Each row, then the group of its hidden value
[-186  -68 -125 -146  279  450  316 -169   46  170 -189  -14   43  159
 -172 -121  124  106  195 -150  111   93  107  207  182 -172  138  -98
   55 -236   23 -235  167  -63   32 -388 -138 -194  170 -101 -436 -340
  109  -80 -214  -48 -112 -152]
D
[ 218  -66 -316  107 -169  -95 -345   97 -291  186  215  278   49   83
  308 -237 -136   68 -342    2 -103   78    2  254  -79  145   90  -68
  306 -171 -139  521  304  -11   69 -127  316 -244  200  245  351  213
 -240   35  -58  -59  -74   84]
F
[-158   30 -240   53  233  325  138 -131  186  -67  147   35 -209 -159
   91  -74  -62  167   66 -279  119   50   46 -111   69  216 -173 -329
 -339 -414 -379  -13   79   56  363 -145   79 -125  163  325 -119  -42
  127 -196   48 -102  171 -180]
S
[-208 -152 -143  131 -193  222   -3 -209  -14    6  147  185  -38 -125
   99 -145 -147  244 -205 -119  111   27   50  -22  -28  140  -79 -276
 -158   45  -44   65  292   65  176 -174  219   15  224   74  -80  -64
  129 -425  -78 -244   80  -73]
E
[ -95  -83   62   39  -92  144  325 -214   -3  219   89  -46  130  104
 -243 -269  136  246  -96 -147  -40   64  130   50  -46   10   19 -206
 -204   50 -126 -144   73   35 -187 -333   80 -291  204 -115 -201 -199
  301 -121 -351 -128  -52 -235]
F
[ 206  -63 -380   97   94 -168 -134  -32 -175   64   28  209 -112   57
  314  -93 -280 -114 -350   88   73    1  -10   43  -12  131   37 -157
  369 -272 -176  510  151  -99  285  -18  168 -186  -84  164  232  305
 -273  -77   21    9  118  122]
G
[  57   40   98   53 -127   73  -35 -308 -289 -150  310   10 -184  237
  223  373 -189  266  -48 -203  -92 -430 -364 -170    3  331 -305 -288
 -157  281   27  293   35   33 -125  187  390  418 -228  107    2   40
  -41  -65 -124 -105    1   74]
V
[-483 -199 -111   26  155  297  201 -219  238 -137  111 -206   25   30
   57   -4   -8  125   74  -90  304 -162 -111  -14  252   99   14  -38
 -249  166  196   78  138 -209  114 -299  -91  419 -249   23 -106 -329
   87 -506  -86 -205   29 -152]
V
[ 248   30 -106   50 -148 -409 -233  -43 -114  -36  185   69  -71  -23
  277    0 -209   83 -408   56  178  -83 -213  -38   -2  228  -87 -156
   76   16 -174  505  202 -102  155  161  287  -78  -71  194  451  229
  -51  -59   74 -138  248   53]
F
[ 155  -27  -40  -78   -7 -233 -126   56   65   87   67 -171  -30  -67
  342 -124 -113  -17 -333   59  197   82 -294  110  164   99   42  -59
  -12  -74  -33  350  213 -165  118   19  190    9  -69  187  398  118
 -104 -119  112 -196   29    6]
E
[  -1 -126 -182  172 -206   62  -12   45 -210  -26  562  175  -24   -6
  206  -49 -177  194 -377 -155 -227  -81   -2   30   34  423 -230 -478
 -287  231 -267  276  115   40   41 -185  425 -187 -135  254  168  328
  -90 -277   44  -29  -52  -51]
F
[  51   82  270   88 -150  165  329  -89 -247   63  226 -105   72  -19
 -416   64  134  274  265 -217 -105 -238  -87 -210  126  328 -259 -368
 -325  310   46 -106  158   99 -303  111   20   45 -174  -15 -289 -165
  334  -22  -74   39  151  -56]
V
[ 121   46  -71  143  -69  162    5 -229 -195 -215  222  312 -183  115
  190  168 -193  163  -63  -48 -125 -247  -56 -136 -115  161 -251 -123
  -10 -103   86  218 -133   76   65  155  395  130  -49  124 -153  135
 -110   86 -144 -117   21  167]
D
[ 314   58 -231 -248   57  -68  -26   26  -39   78  -51  -87  -30  101
  153  -44   11  103  -68  -46  329  262 -412  253  310  -59  181  -55
  219 -479 -134  -85  -14 -208  292   82  185 -349  257  182  440 -132
  -84  191   33  -66  141 -225]
R
[  35   73  202   46   -3   45  319 -152   16    9  256  -23  168  192
 -232  -61  227  128  -19  -81 -333 -295  -20  -30   78  -29 -289  -76
 -343  192 -126  124 -143   48 -358 -121  157   -3 -161  -57 -222   65
  241  202 -382  -49 -394    9]
N
[-158 -113 -239  149 -396  194 -153 -172  -77  -14  235  391  124 -137
   11 -217  -16  356 -182 -101  162   -4   -3  107  100   -3  -95 -156
  -31   31  -33   87  351  127  231 -147  283  -27  427   77   85 -122
  166 -306  -94 -245  -46 -121]
G
[ 156   10 -255   84   96  125   33    7   -2  162 -128  -73   46  -77
  130 -202   15 -165   65   85  -76 -125 -289  -52  274  -84 -140  -77
   85 -192    9  407  217 -178  167  130  -57  425   24  113    7  101
   -5 -170  -87  -65 -112  287]
S
[-173  -40  -30  187   58  -78   19  148   -9   55   11  -88  154  -94
 -360 -230  -22 -130  152  114  152   60  189 -108    5  232  294  208
  230 -127  278  175  -25 -136  -12   70 -213   39 -390  146  123 -109
    8  126 -205   42  218  -19]
N
[ 192  196   43   52  -54   92   44  -46  -81  416  361 -276 -227  195
  404  -46 -103  311 -163 -338 -204 -212 -177  -32 -120  231 -198 -554
 -433  -51 -277  337   72  -74   26 -228  396  127  176  194    0  395
  121 -217  -69 -122  -56   36]
D
[-131 -200 -195  271  209  186  263 -342  -20  -98  122  356   64  -27
  -24 -122  -64   56  -15 -157  -74 -168  329  -28 -142  110 -180 -211
    6 -190 -326  300  241  255   22 -305  -28 -337  -62  -28 -350  123
  134 -144  -39   37 -116  -21]
R
[-217   28  -20  225   76  275  190 -299   11 -154   22  176 -151 -108
 -157   59  -88   82  147  -60  -40 -291  115 -374  -43  190 -309 -147
 -142   27   65   98   -8  114   61  170   15  354 -221   86 -429 -173
   83 -154 -220 -121  195   76]
N
[  60  -20  -20   36  -17   44  137 -167  -20   -2  310  139  -60   91
  278   11 -127  213 -297 -111   28 -158    6  116   37   47 -163 -290
 -159   18  -57  212   40   51   90 -261  341 -188  -59  -13  -90  280
  -20 -152   55 -124 -160  -34]
B
[ 188  -18  -62  -22  218 -234  -23  -71   48   28   64 -102 -131  137
  407  -98 -142  -64 -321   74  143   19  -68   88  -77  122  103   95
  124 -264    1  457   -2 -129   16 -118  170 -131 -185  147  225   95
 -262   72   -5 -142   65    8]
F
[  92  112   -6   40   94  189   72   51  -93  382 -181 -179   95  -21
 -147 -215   99   24  412  -69  209   -3  -92   71  170  -53  239   64
  316 -371  346   96  209  -60   52   40 -213  174   44   17  -95 -187
   54   99  -43   21   49   22]
B
[ -65   13   45 -176  179 -116   32  -82  126   41 -158 -165  122  111
 -137  -79   76   62   57    6  437   69  -36  173  132 -112  296  190
  159 -195  114   86  223 -193   23 -181 -164 -155   16  -56   71 -224
  197  117 -106 -110   69 -108]
E
[ -19    8  -25   84  112  310  293  -12  -91   44  228 -117  -44   72
 -124   -5  -10   54  177 -207 -223  -49  -73 -104   99  264  -93 -277
 -224 -155  -87  -78 -211    1  -37  -10  124    3 -191  185 -125   73
   33   68 -180   81  -93  -71]
E
[-143  149 -176  -68  339  155  265 -215  326  -17 -112 -143 -157 -105
 -132  -26   75  107   92 -183  161 -135  -25 -251  187    7 -324 -387
 -460 -180 -527   52  216 -157  321 -102 -173   57  161  137 -292  -95
  453 -301 -104 -130  275  -39]
Y
[ 101   -5  -25  225   -2  133  186 -181 -147 -128  240   93 -184  -37
  112   69 -212   33  -82  -78 -210 -222  -56 -308  -76  333 -325 -332
 -221  -21  -59  249  -83   82   24  152  259  173 -219  144 -175  266
   -8 -110  -74  -40   61  173]
S
[ -81   40  138  143  248 -104 -126 -219   47   24 -140   39  -13  -53
   73  -54  -52 -116   90   26  105 -278   77 -104 -108   68  -17  285
  257 -145  156  613  314  167 -148   96 -146  329 -333   80 -127  -90
  -83  161  -89 -113  -93  168]
N
[   0    7   46   70 -388   28   71 -166   40  339  248   -2  -49  -22
  184 -265  -81  285 -532 -110 -160   19 -112   -1  -15  -20 -193 -432
 -353  173 -199    8  -39   61   63 -138  527    6  281   32   78  189
  122 -330 -313 -324 -210 -148]
G
[-282 -159 -229  122  199  344  160 -349   -4 -107   45  270 -138   -1
  126   19 -209  120  -31 -145  232 -106  199   -7   11   93  -28 -192
   99 -182   36  106  179  137  261 -283   38  -42  -77  -10 -344  -82
  -80 -312   12  -81   29  -98]
N
[  46  -10  -90   16  -37   47   14 -252  -67   51  145  250  -30   55
  194   26 -128  190 -282 -162  -48 -182  -33   91   41  -44 -247 -384
  -83   16 -328  270  276  125  130 -174  286 -159  144  -15 -118  303
  125 -158  -38 -110 -244   41]
E
[-197  -63 -156  231  -59  496  107  -84  -12  -42   90  132  -36 -198
  -87 -161   60  106  233  -82 -203  -92  -14 -214   68  212 -272 -112
 -237  -26   76   16  106   60   20  127   65  399   39  257 -280 -329
   27 -239 -194 -169  104   57]
C
[ 150   82  144 -169  405  -86  164   -4 -100   -4 -120 -320  -36  340
  -89  115   52 -172  192   70   88  -78 -159   28  115  123  227  293
  269 -193  295  180 -162 -220 -293   65 -130   58 -509   50    2 -228
 -222  466 -207   78   25   28]
N
[ -68  -52  -35   19  101 -192  114   12  233   75  -40 -152  237    7
 -145 -335   97   -3   -4  131  452  144   98  166   76 -131  395  323
  194 -310  249  138   -3 -225   96 -235 -170 -220  -54  -56  206 -124
  151   83 -119 -113   86 -152]
V
[-201  -43  109 -131   -7  -64  183 -236  100  -31   52  -36  200  214
 -381  -28  194  241  -91 -124   21  -28   34   83   30  -44  -10  -63
 -226  198 -330 -124   64  -77 -234 -224   41 -324   69  -69  -34 -276
  413   98 -458 -131  -71 -264]
R
[ 351   15 -268  128   26  -22   41  180 -277   18   93  188   10  -36
 -133 -184  -26 -113    2   64 -209  183    5  -40   19  276    1  -66
  245 -394 -159  108 -142  -24   36  259  128 -398  -67  315  198   53
 -202  352 -114  138  218   24]
V
[ 122  -56   64  -81 -274 -113   12   36 -217 -107  391  224   92  205
  -40  -48  -22  247 -430   38  -34  120   72  242    1  140   65  -36
  -45  179   91  -42  -95  -21 -191 -206  463 -534  -14   27  160   30
  -84  209 -179 -119  -80 -146]
N
[ 237  146    9 -158  202  -57  109   38   70   61 -198 -223   -1   77
 -127  -72  193 -123  115   86 -111   52 -327  -50  209  -31  -63  144
   16 -249 -111   17 -170 -206 -120  334    1   66  -88  220  130 -286
  -36  380 -318  -81   62    2]
R
[ -11  -93 -414  174 -126  121  -34  278 -137   75 -110   83  224 -227
 -389 -317   36 -134  237  184   94  205  -56  -62  269  119  188   34
  327 -207  164    6  109 -286  268  279 -193   67   -7  225  228 -204
   29  -71 -152   59  368   67]
C
[  86   34  191   85 -254   95   88 -198 -158  -92   19  241    1 -317
  -45  106 -119  195   16   12  270 -267 -157 -140  267   34 -316 -274
  -21  255  377   98  460  200  113  264  105  254  -96 -151 -316   25
  170 -280  293 -169   93  186]
E
[ -86  -23 -284  -76  204  131   45  -10  225  185 -201 -180  170 -118
 -167 -379  191   13  212 -110  367  263 -110  151  281 -140  246   66
   71 -560 -210   20  320 -148  285 -197 -280 -138  408  143  178 -278
  299  -43  -97  -71   28 -195]
Y
[  13   45   51 -115  305  269  385 -214  -10 -104  -47  -79 -138  249
 -147   94   10    0   96  -71  -96  -22    1  -86   43   39  -43  -52
 -114 -217   38 -170 -283  -61 -118  -70   66  -72 -128   -7 -376 -141
   14  228 -352  -25  -60  -17]
Y
[  36 -190 -437  -99  222  302  307 -127 -308 -226  215  177   75  407
  -44  215  -38  120   79 -136   95 -108 -101  252  340   93   32 -296
  167  -68  -96  -13   39 -224  137 -365   43 -377 -120  -70 -105    3
  -59  -79    0  224  -34  -88]
V
[ 205   74   70 -241  154 -241  113  118  125   47   89 -241   78   83
   46  -84  130   20 -182   35  182  101 -223  224  301   -9   66   29
  -84  -98  -81   86   -3 -206  -43  -89   85 -325 -158  106  284  -32
  -17  205   33  -81  -33 -161]
V
[ 281  277   20   24 -181 -258 -269   62   48  273  -32 -154 -159 -143
  234 -131 -115   57 -205   49   44  -62 -328 -175   12   41 -136 -142
  -62 -151  -79  384   88 -159  227  393  265  352  157  280  325  203
   65   -6 -118 -265  205  184]
E
[-108  -36   25   -7  416  281  319 -294   71  -75 -132  -29 -235  102
  178  185 -170 -152   25  -17  -99 -233  -66 -140   99   29 -189 -111
   11  -91  113  108 -168   22    7   58   52  297 -499    6 -438  -17
 -259  -52 -146  -70 -153   97]
C
[-222 -184  -47  -60  -80  340  176  -94  -72  -83  202  164  183   30
 -214  -85   66  253   23 -176  138  149   65  259  216   38  115 -113
  -74  -12   70 -277  167   89  -13 -341  115 -358  123  -28 -116 -209
  140  -50  -76  -57 -206 -264]
E
[-281  -94 -237 -123  249  148  -49   10  325  117 -236 -122   70 -111
   61 -327  144 -108  -50   91  235  159  -77  170  325 -157  126  226
   58 -184    6  147  300 -193  154 -186 -179  187   36  187   75 -453
  -96 -203 -152 -254  -65 -113]
G
[ -54  -43  -27  -38  -99 -318 -260  -45   79 -101 -123   64    3 -206
   35  -95 -182   28 -276  172  525  137  -37   -6   41   76  182  126
  204  -39  154  252  369 -131  229  124   17  -40   -8   93  298 -124
   61 -115   52 -266  372    4]
S
[  47  175   82   13  -12  144 -215 -198   55  199 -289   57 -181 -346
  200  -51  -96  117  196  -98  382  -38 -268  -79  147  -66  -60   18
  247 -394  240  132  378  240  300  412   42  412  178  171  -45 -277
  -60  -22  155 -278  129    0]
R
[ 188  -18  102 -125 -117 -298  150  239   44  167  155 -280  206    1
  -60 -210   77   13 -296  134  125  135 -192  182  287   33  117 -100
 -126  171   71   65   37 -302  -72  -91  111 -270 -199    2  331  133
   91  -32   12  -84   10  -74]
C
[ 258  -36 -221   11   16 -275   89  265 -118  269  172  -31  134  114
  -28 -311  -39  -79 -383   99 -100  200  129  198   34  116  170 -218
  111 -103 -256  246   -6 -261   33 -242  114 -617  -94  102  284  357
  -50   56 -106   91   65  -22]
V
[ 117  168 -114  123  188  224  130  -13  -75   97  220 -110 -296  -19
  162   43 -143   35   41 -234 -285 -200  -88 -291    0  373 -354 -499
 -370 -180 -329  281   -8  -13  132   73  173  202 -106  343 -173  304
   16 -112  -39   22  100  153]
Y
[ 213   54   96   46 -105 -119  213  -86 -248 -241  355  -14  -62  121
 -144  213  -68  160  -54  -65   -7 -187 -213 -212   94  393 -207 -249
 -187  132  -30   42 -196  -42 -109  215  270 -111 -334  106  117   81
   65  154  -49   51  213  -53]
G
[ 129   67  152  -81  -83 -244  -55  184  -24  332  247 -190  124  193
   59 -266   47   80 -341   -6  -65  125   24  278  -20   49  237   39
  -15  -20   16  221  -46 -109 -214 -273  259 -316  -67  100  304  184
  -59  250 -226  -94 -251 -116]
N
[-173  131  225  167 -232  394  -67 -325   54  383   37  -92  -32 -187
  110 -151   84  360  253 -358  -35 -273 -269 -113   40  -28 -254 -189
 -249  -30   80  133  348  336  -31  115  171  694  327  103 -209 -234
  249 -228 -177 -322 -285  -62]
B
[ -33  -92 -363   58  -69   59 -189   55   38   74  -64  221  -19 -209
  147 -354  -92   30 -218  128  302  282   72  124   84   20  172   74
  258 -322  103  148  259  -90  358  -58   83 -134  248  221  194 -217
 -176 -197    5 -229  272  -66]
N
[ 170  -51   -9  254  125 -178   69  -59 -198 -186  -23  341   89 -148
 -290  -91 -101 -141  127  103   83   28  289 -133 -185  256   91  185
  438 -389   70  248   29  214  -64  260 -100 -447 -330   93  -26   33
  -54  446    8  142  242   57]
R
[-194 -162 -318  -60  359  313  396 -270  -51 -200  -80   53    1  134
 -258  147   -6   61  245 -153  268  -62  -10  -15  289  105   -6 -265
   76 -135 -173 -158  129 -132  196 -187 -233 -220 -154  -49 -274 -306
  132 -197  -41  125  236 -193]
V
[ 103   64   92  -63  259  101  376 -190 -108 -144  101 -196  -82  218
 -110  303   26   27  195 -134 -104 -329 -302 -179  237  210 -275 -252
 -193   96  -89   50 -145  -98 -160  155   29  152 -457   34 -185  -43
   51  104 -112   90   14   10]
B

New part:
[ 110  127  116 -270  105 -377  -63  561 -377 -603  -46  465 -348  113
 -357  -94  -44 -255  303  -42  -77  171  163  431 -447 -307   95 -315
 -300  107  -17 -127   83  239  165  -94 -225   74  247  153  434  219
    4 -317   -2  418  244 -676]
J
[  15  -16  178 -140   59  -68  167  224 -124 -119 -181  107 -216 -155
 -157  -48  -57  -53  -93 -169  -93  151  106   63  -79  143  -42  -10
   59   74   48  115   30 -134 -198  -31    1   91  -52 -134  116   44
  163 -139  -56   64  241  -99]
W
[ -21  -58  186  -92   34   65   70  140  -96  -26 -199   87 -242  -67
  -40   12  -67  -43  -70 -161  -26   94   59  -38 -109  117  -79  158
  120   46   25   51  112 -180 -263  -35  110  119  -18 -214   38   -4
  221 -105  -80  131  167   23]
Z
[  19 -324 -382  255   67   41   90  101 -118  259 -313  188  304  373
   -8  274   19  353   86  127 -218 -559  245 -347   29  -64   23 -111
 -246  184   24  -45 -259   59  -49  188  149   34  358 -170 -328 -148
 -237   15  208 -205 -316   80]
A
[ -57  224 -338  -47  109  194  -91  136 -828 -197    6  419 -114  228
 -362  302 -520   36  -22 -265 -282  -32   66  230 -313  105 -148  -41
 -520  405   75  134 -264 -122  127  -49  297  716   97   94  108 -115
 -280  322  214  151   88 -185]
Z
[ -37 -205 -210   28   61 -180  191  -87   -2   37   14  -44  -29   13
  182  -63   -3  129  156  147  151 -201  -39   56  -50   17 -132  -85
  209   12  -35   41  -94  198   81 -118   40 -168 -131 -133  -10 -100
 -105  209   -7  -61  -19  162]
A
[ 144  -93    8  -27  -12 -109 -420 -125 -272 -113   90  -73  -62  124
  285  -12   13   88  -99 -176 -385  163   46 -177 -250  209  -88  -13
 -125  -97 -297   54  -18  200   65  212  -32  330 -149 -157  319  122
 -233 -265  -17  214 -290  127]
Z
[ -12 -271  -64   56   46 -135  341 -106  107  201 -224  191  246   34
  284  167  280  260  -67  -50 -130 -237   41 -350  138 -111  -77 -155
  167   59  -25   95 -205  175   17   65  168 -108  146 -276 -478 -170
  -12  130  274 -140 -182   82]
J
[  39   71  194 -130   41  -81   53  296 -202 -196 -136  186 -161   25
 -148   10    8  -55  -51 -190 -207  164  180   46 -139   46   28 -134
 -133   92   10   25   -8 -119   -6    3  -63   75  136 -182   96  118
   30 -282   -1  124  101 -185]
T
[ -45 -210   31  -17   89    5  187 -158 -133   -4 -188  249  193   30
  146  271  149  124   33  -72 -212  -68   52 -332   71 -107  -53 -125
   80   82  -24  155 -112  164  -88  132  216  127   89 -310 -378  -33
   74    2  197   54 -237  -40]
W
[-125  -85  -57  -56   -1 -202   83 -167 -146  -58  223  -76  -21  -52
  313    8   -1  -20  187   73  126  -15 -179   67  -89   41 -231 -101
  253   19 -100    8  -74  236   36  -89   58  -74 -294  -66   63   97
  -44  379   36  188  -72  242]
A
[ -48  -37   99 -122  105  -93  -13  163 -353 -173  166  275   51  228
  -78  435  -96    4  197  -95 -146   67   45   20 -218  -54  -55 -365
  -18  134   77 -184   -8  158  212 -114   25  -36  281 -126 -130  152
 -240   76   78  215   28 -230]
K
[ -92 -139  -48   77  -29    4  -90  -71 -154   39   -6  139  169  169
  210   74  195  -65  109   68  -22  -91  -62 -225  -79 -120  -60   54
  118   -8  -30   20   26   96 -197   98   81  187  -20  -23   22   68
  109  117   55  286 -174   28]
K
[ -46    3  201 -215   77  -64   22  203 -138 -240   12  139 -149  -97
 -104   92  -62  -99    8 -143  -53  236   45  151 -118   93  -42  -67
  136   43   59   92  108  -93  -77  -89  -14    5  -34 -161   98  194
  165 -251 -103  191  152 -164]
T
[  90   52  242  -94  111 -168  237  373 -246 -146 -225  204 -384 -198
 -276  -19  -80 -153   50 -162 -147  165  141   90 -199   91 -109 -205
  -39  155  -16    2 -124  -43 -159  -36    0   56   69 -189  131  148
  190 -110   -7   58  278 -171]
U
[-287  162 -320  128 -219   63  -71  254  -12   23  -30  409  522  433
  120 -255  517 -215 -120  123  170 -248  -88   24   36 -505  204  314
  -24   56  274  194   85 -353 -229    3  -52  294  140  497  203  -27
  258  131  137  413  -69 -231]
W
[ -72  113  278 -107  -74 -121   26 -224 -259 -181   95  -68 -294 -303
  392 -147  192 -249   71 -154  -78  374 -114 -110  -66  154 -306  -55
  129  -33 -340  166 -144   93  -71  124   64  193 -483 -372  104  329
  385   85   80  409 -194  276]
X
[  19 -211 -327  -40  -62 -215  -20  120  326   64   30 -215 -145   83
  219 -433   26  235 -184   67  285 -179    2  281  -77  141   -8  258
  252 -158   23   75  164 -108  138 -244 -165 -260 -208   71  336 -243
 -153  -99 -220  -82  209  215]
K
[ -41 -139  -25   72   40    3  -62 -281 -231  -26  101  -70   17  151
  182  -77   79  -29  152  116  -16   27  -41 -176  -96   45  -65  -67
  111  -66  -92   -1    9  139   -2  -15   -4  132 -169 -252  133  -29
 -151   68  -90  173 -126  210]
X
[  -3  -11    7  119  -48  -24   24  -19 -133   83 -186  194  173   82
  207  -56  353  -86   -5  -13 -158  -55   54 -284  -32  -77  -25  -19
  -26    0 -104  150 -130   66 -157  224   16  262   27 -108    0   49
  203  -26  167  133 -215  -96]
U
[  -7  160   56  116  -80   38  -37 -266 -173  103   84   13  112  135
  350 -229  346 -126 -175 -111 -101  190  -89 -197 -111   35  -39   15
  137 -118  -74  191  -56   -6  107   -2  -33  320 -102 -140  191 -120
  -89  136   16  111  -78   44]
Z
[-159  154   43 -187  101  268  -72  -30 -463 -273   77  467  141  190
 -121  429 -113  -93  -25 -255 -156  236  -20   64 -153 -111   10   -9
    2  151  207  253   98 -107   93 -100  245  445  188 -103 -150    6
   32  -20   61  297    2 -434]
W
[-280    9  101 -375  130  184   15  -63 -461 -310  202  336  158  175
 -103  595 -331   52  202 -151   31   96   21  182  -50  140  -69 -164
  -67  210  147  -40  165    0  197 -157  128  127   50 -239 -366   29
  -67   92  174  301   85 -275]
J
[-103  -31   -2   85  -87   13    8 -171 -200  119  -44  215  225  130
  283  -58  359 -122  -29  -28  -41  -29  -94 -314  -19  -86  -81   59
   60  -12  -70   70  -41   66 -178  128   50  373  -97    3  -10  -65
  173  284  222  311  -85    1]
K
[ -60  -22   59  145  -47   10  -22  -55 -168  123  -25  144  194  168
  184  -30  302 -186   55   56  -22  -21  -85 -257 -122 -133  -22   27
  181  -40   25   22   29   75 -240   71   17  247   34   47  132   11
   91  218   25  234  -48  -69]
A
[ -93   62 -110  -59  -14  -33  122  120 -250  -50  -44  246  -44  152
  -27  -61   31   69 -148 -182 -101  -29   66   16  -14   23  -70  -65
 -244  190   -1   -4 -176 -236  134 -103   42  172   25 -146  -78 -113
  -75   78  225  155   97  129]
A
[  -6  -13 -101  -15   16 -104   52  218 -176   26    9  103  -69  123
  -42   37 -107  129 -186 -189 -161  -41   26   49 -128   70  -85  -54
  -57  160   68  -31 -129 -161   44 -132   71   62   92   -5   73  -61
 -252  118   50   19  134  160]
Z
[  17 -153  213 -189   82  -30   61   75   25  -94  -94  -55 -123 -102
  -66  -56  -49   28  -55  -70   18  159  130   58  -38  303   25   14
  200  -88   43   77  233  -73 -120  -64 -140  -62 -126 -251  126  -15
   83 -341 -192   -2  249 -105]
W
[  -8  -40  -97  120  -58   18  -23 -134 -157   91  -86  137  131  203
  233 -117  275  -38   -2   18  -26  -72    3 -213 -105  -78  -11   57
   27  -63  -55  102  -11  109  -16   86    4  293   -2  -32   83 -149
    6  150   88  155  -96  -89]
X
[   3   11 -158  -46  -51  -71  -75  109    4  -63  -31   53    7  204
  143 -194   83  106 -151  -71   -1  -54   68  128 -126  -15   64  123
  -22  -38   21  120   73  -86  152  -72  -75   57   32   16  204 -138
 -148 -143  -39   48    7  -59]
J
[  31  -81  126 -172  138  -31  -37  159 -214 -178   38  284  -75  201
 -184  182  -59    6   35 -132  -67  156   99   72 -222   29   48 -191
   33    9  113 -105  177   25  189 -202  -76   38  238 -176   14  -70
 -163 -215  -61  157  274 -344]
K
[ -43  -80    9   91  -23  -25   58 -193 -184   86  -32  100  123   86
  243  -36  259  -81   91   46  -15  -22  -42 -252  -60  -24  -88  -53
  120  -44  -84   58  -48  179  -78   86   18  214  -90 -118    5  -46
   70  227  103  177  -91   -9]
X
[ -87   34 -112 -130  -55  -69  -10  161  -86 -177  -53  138  -33  271
    3 -295   64   57  -87  -38   70  -77  106  177  -66  -64  114  101
 -218   45   35  -32  109 -205  125 -130 -148   65    9  -11  182 -182
 -130 -146   44  204  129    1]
J
[ -34  -22  -52   -8  -43 -151   23   30  -93  -40   37  -27   34    9
  191  -72   73   23  -73  -58 -101    7  -37   -7  -72    2  -74   -1
  100   27  -25  130  -75   30  -64   26   28   62 -121   27  168   77
  -74  108    0  101  -94  132]
W
[-152  129 -123  196 -132   83  236 -166    3  151  -94  113  386  351
  360 -164  462   -6  -52   83   55 -191   -6 -214   70 -346  129   44
   90   -9  129  188  -77  -62  116  -11   38   59  189  -61 -133 -233
 -121  288  117    2 -252  -12]
W
[  10   60  464  -37   18  115  120   65  -18  -39 -221  -66 -219 -133
   13 -110  153 -200  -49 -117  -83  305  130 -158  -50  149   23   56
  234  -81   11  136  144 -232 -280   32  -31   12  -13 -454   95  142
  303 -369 -243   59   59  -14]
T
[ -57   58   18  -81  -96 -209  -51 -100  -14 -144  178 -162   17  -12
  409 -214  191  -61   64   39   65  102  -58  116  -91   52  -67  -28
  173 -123 -144  145   26  162  134   21 -143  -76 -278  -59  263  158
  -13    6  -55  167 -184   67]
T
[  62  -91   44  -35   57   10   -6  155  -11  -17  -86  -40 -263  -95
    5   60 -108    4   -4  -82   15  102   70   86 -194  182 -100   86
  278  -53   32  160   98  -41  -75  -65   63  -31  -17 -184  142   84
  136 -170 -247  -20   96  -95]
X
[  -8   58   85  194  -64  -77   29  -63 -283   99  -69  162  130  104
  181 -162  432 -178  -46  -46 -282   64    5 -407  -22  -66  -73 -174
 -120   45 -164   23 -279  -16 -146  191  -28  324  -32 -178   76  115
   85   72  206  238 -194  167]
A
[ -92 -133  -63   13  -15 -142  225 -187    7  154   67    7  127   46
  287 -112  193   63  -17   39  150  -97 -118  -86   18   42 -116  -57
  270  -35    1    1  -33  120   51 -136  -16  -48 -155  -72  -57 -212
  -93  380  104   29  115  161]
A
[ -64 -121  -72   66  -14  -76 -100   31 -200   53   35  184  133  100
  116   47  176   -3 -132 -108 -243   -3  -70 -257  -20  -27 -120  -25
   -7   95  -59   20 -162  -98 -201   77  104  252  -58  -44   29  122
   44   24  144  275 -119  257]
A
[ -18  -25  -83   46  -57 -157   83 -136 -122   65   50  -12   19   79
  278 -220  189   -5    0   18   47  -41  -59  -58  -93   42 -103  -51
   77  -45 -105   24  -78  152   92  -29  -68  105 -171  -28  149 -132
 -116  296   90  101   21  104]
K
[ -35   -6   89  179  -28   65  269 -207 -162  220 -190  116  103   88
  274   35  297  -22    3  -52 -112  -61    8 -411    4  -80  -99  -80
   99   39  -54   79 -192   73  -60   92  165  172   90 -306 -250 -132
   38  327  180    9 -164   97]
K
[ -77 -286 -391   66   12 -216   38  257  135  154   -8  151  289   89
   59   52  106  131   47  185  149 -384  -28   89   -2  -26  -56   10
  205   43  117   62  -49   61 -151  -23  -36 -138   -2  265   47   31
   92   82   60  -19   40  -72]
Z
[ -63   25  -29    3  -68 -107  141  203  -95    4 -140  107 -121   79
   28 -253  146   -2 -113  -85  -35  -67   84  -29   -2    4  -49   14
 -164  118  -47  -41 -133 -252  -60  -34  -43   51  -36 -125   64  -29
   66    5  128  156   82  225]
A
[  27   -1  182  -22   38   79  -71   77    5  -31  -58  -32 -147 -108
   97   67   19  -91  -98 -142  -92  236    0  -17 -159  104  -61  144
  370  -79   48  265  118 -126 -190  -15  115   52  -11 -222  156  176
  212 -287 -281   36  -37  -57]
J
[ 182 -101 -202  225   -3  -88 -111 -235 -370   89 -196  -57   74  382
   35 -566  158    6  123  249  -80 -241  189 -205 -227  137  144  -54
 -407 -123 -215 -112  -14  327    5  189 -349  492 -123   36  567 -449
 -460   84   41  -12   50  -70]
Z
[-136  -45  166  -62   39  -86   82 -417 -257 -181  178 -109  -66  -83
  333  -74   67 -153  250   86   44  172 -196  -99  -65  -39 -175  -87
  275  -31 -155   68  -13  256  -84  -33  105   76 -370 -297   85  105
    7  247  -49  294 -191  313]
J
[  -2   72 -157   26    6  -47  -17  187 -290  -24   26  111 -103  162
  -14   85 -169   86 -114 -182 -185  -40    9   83 -219    1 -106  -19
 -101  181   48   33 -162 -103   75  -91  154  170  116   33  128  -17
 -270  192   30   53   10  106]
Z
[ -18   32  306  -43   51   46  131  233   65   35  -73  -87 -241 -216
 -108  -76    5 -147 -187 -155  -17  291   27   44  -52  248  -61   76
  397  -19  146  157   94 -399 -295 -161    3 -103  -63 -281  179  169
  258 -288 -325  -35  274  105]
J
[-106  -71   50   89  -56  420 -110  -60  -38  278 -192 -163   18  117
   70  -10  -41  131 -358 -183 -130    9  137 -301  109  438  -24  396
   27    9   50  145   92 -614 -331   69  119  250 -103 -417  -40 -100
  113 -274 -140  -35  -34  440]
A
[  10  -27  -56   43  -51 -150   81  -95  -75   60  -47  -61   -7   32
  232 -318  150  -51   38   86  118  -79  -37   13 -134   62  -51   56
  117  -85  -80   66   23  183  -59    8 -113  129 -204   67  304 -166
  -48  247   -1   48   85   -5]
U
[  32   16   36  -84   19   63 -123  212 -159 -137 -118   89 -245   35
   -9  111 -155  -75  121  -68   46   51   97  171 -310   65  -50  156
   95  -18   18  124  183   37  -67   11   64  128   70  -44  202   95
  170 -127 -172  137   38 -335]
K
[  27  198  282  -99  130 -175  161  454 -488 -131  164  227 -102  -58
 -226  689 -308  -56   81 -338 -426  237   50  107 -308   88 -213 -567
   25  331  138  -88 -297   85  124  -79  175  -79  389  -74 -115  446
 -262  257   69   -6   64 -230]
J
